Here is a tiny trained network, its code and every weight. The questions are about switching its units off for an input and a class, where a switched-off unit gives its printed mean instead of its output.

import numpy as np


def w(rows, s, z=0):
    codes = np.array(rows[::2]) - 128.0
    scale = np.full(codes.shape[1], s)
    scale[-1] = z or s
    return codes * scale


def norm(h):
    return h / np.sqrt((h * h).mean(-1, keepdims=True) + 1e-5)


def f(y):
    return np.maximum(y, 0)


def log_softmax(a):
    a = a - a.max(-1, keepdims=True)
    return a - np.log(np.exp(a).sum(-1, keepdims=True))


def net(x, mask):
    res = np.array(x, float).reshape(1, 3) / 4 @ E
    u = 0
    for l in range(2):
        y = f(norm(res) @ A[l][:, :-1].T + A[l][:, -1])
        res = res + np.where(mask[u : u + 7], y, B[l][:, -1]) @ B[l][:, :-1]
        u += 7
    return log_softmax(norm(res)[-1] @ U[:, :-1].T + U[:, -1])


A, B = {}, {}
E = w([
[103,40,77,86,166,191,96,4,143],'x0',
[162,131,109,72,154,66,148,136,103],'x1',
[104,197,109,143,199,82,169,55,172],'x2',
],0.011)
A[0] = w([
[94,150,150,255,46,253,89,122,185,2],'L0N0',
[32,126,117,159,150,184,123,125,137,160],'L0N1',
[158,72,124,150,198,103,135,77,83,223],'L0N2',
[183,114,102,79,162,114,113,143,68,101],'L0N3',
[225,102,143,171,137,190,82,152,86,170],'L0N4',
[102,127,143,143,39,189,95,130,83,26],'L0N5',
[143,191,121,162,154,115,181,178,122,102],'L0N6',
],0.0078,0.0026)
B[0] = w([
[65,83,232,103,169,126,76,130,61,254],'L0N0',
[159,121,127,176,139,56,104,164,73,214],'L0N1',
[110,93,181,160,56,108,197,148,63,229],'L0N2',
[51,88,141,133,146,50,36,176,196,188],'L0N3',
[215,180,98,144,161,137,134,76,145,211],'L0N4',
[189,254,89,43,188,124,130,134,192,198],'L0N5',
[116,41,80,151,120,153,183,125,132,215],'L0N6',
],0.0087,0.0062)
A[1] = w([
[194,177,110,45,130,125,158,100,129,236],'L1N0',
[120,243,210,152,54,112,166,221,133,187],'L1N1',
[51,228,181,228,188,95,177,22,187,9],'L1N2',
[130,75,105,84,131,174,97,29,104,99],'L1N3',
[153,104,123,55,190,32,132,147,132,222],'L1N4',
[153,58,118,227,16,125,160,124,71,150],'L1N5',
[144,125,126,52,2,169,73,175,128,132],'L1N6',
],0.0079,0.0014)
B[1] = w([
[164,136,141,142,96,244,124,124,205,165],'L1N0',
[89,70,74,128,130,93,154,53,95,252],'L1N1',
[183,123,119,20,107,168,78,194,155,254],'L1N2',
[116,166,77,169,106,43,220,198,107,243],'L1N3',
[104,140,201,152,148,203,50,118,62,247],'L1N4',
[127,198,125,223,156,185,111,82,179,205],'L1N5',
[130,173,92,40,164,142,161,129,218,189],'L1N6',
],0.011,0.0065)
U = w([
[176,157,86,2,132,176,136,153,182,195],'0',
[55,86,27,184,115,88,232,103,113,174],'1',
[43,80,191,87,151,131,82,132,82,188],'2',
[114,160,182,200,135,213,102,88,150,128],'3',
[159,107,169,118,52,90,147,45,194,9],'4',
[168,112,153,151,47,118,144,110,175,2],'5',
],0.013,0.0041)

Each question gives the input, the list of numbers given to net, and the class t.
The units are the neurons (one row each of A and B). Each row of codes is followed by its name. A weight is (code - 128) times the scale printed after its matrix; where a second scale follows, it is the last column's (A, B and U).
mask holds one flag per neuron, layer by layer. A switched-off neuron (its flag False) gives its mean, the last column of its row in B, instead of its output. The means were averaged over made-up inputs and are rounded, as every weight is.
A unit's drop is (log p(t) with every unit on - log p(t) with that unit switched off) / (log p(t) with every unit on - log p(t) with every unit switched off).
The circuit of an input: a set's keep is (log p(t) with only the set's units on - log p(t) with every unit switched off) / (log p(t) with every unit on - log p(t) with every unit switched off). Starting from the 12 units with the biggest drops (on a tie, the unit counted first), units are removed one at a time, each time the one whose removal leaves the highest keep (on an exact tie, the one counted first), for as long as the keep stays at least 0.8.
units of the circuit, in order: the units of the circuit, biggest drop first
k most important neurons: the k neurons with the biggest drops, biggest first
top k neurons in layer l: the k neurons of layer l with the biggest drops, biggest first
input [0,-4,-4], class 0: units of the circuit, in order	[L0N5]
input [7,-5,-5], class 1: 2 most important neurons	[L1N3 L1N2]
input [-3,3,-2], class 3: units of the circuit, in order	[L0N5 L1N5]
input [3,0,0], class 3: units of the circuit, in order	[L1N5 L0N2]
input [-5,7,4], class 2: 2 most important neurons	[L1N4 L1N3]
input [2,2,-2], class 3: units of the circuit, in order	[L0N2 L1N5]
input [5,8,1], class 2: 2 most important neurons	[L1N4 L0N3]
input [-6,-5,-6], class 0: top 3 neurons in layer 0	[L0N5 L0N2 L0N1]
input [4,5,4], class 2: top 2 neurons in layer 1	[L1N4 L1N6]
input [-7,2,-4], class 1: 2 most important neurons	[L1N1 L1N2]
input [7,2,8], class 0: 3 most important neurons	[L1N2 L0N6 L1N1]
input [-6,-8,-6], class 2: 3 most important neurons	[L0N0 L1N1 L1N2]
input [0,3,-5], class 0: 4 most important neurons	[L1N6 L0N0 L1N5 L0N1]
input [-4,1,5], class 0: 2 most important neurons	[L1N2 L0N2]
input [-5,0,3], class 1: units of the circuit, in order	[L1N1]
input [-5,8,-5], class 2: top 2 neurons in layer 1	[L1N4 L1N2]
input [4,-5,2], class 2: 3 most important neurons	[L0N0 L0N6 L1N1]
input [5,5,-1], class 1: top 2 neurons in layer 1	[L1N3 L1N2]
input [-5,-2,-4], class 1: top 2 neurons in layer 1	[L1N1 L1N2]
input [3,2,0], class 3: 2 most important neurons	[L0N2 L1N5]
input [4,6,-1], class 2: units of the circuit, in order	[L1N4]
input [-6,-1,-4], class 1: 2 most important neurons	[L1N1 L1N2]
input [4,4,-5], class 0: top 2 neurons in layer 0	[L0N0 L0N1]
input [3,3,1], class 3: top 3 neurons in layer 0	[L0N2 L0N0 L0N5]
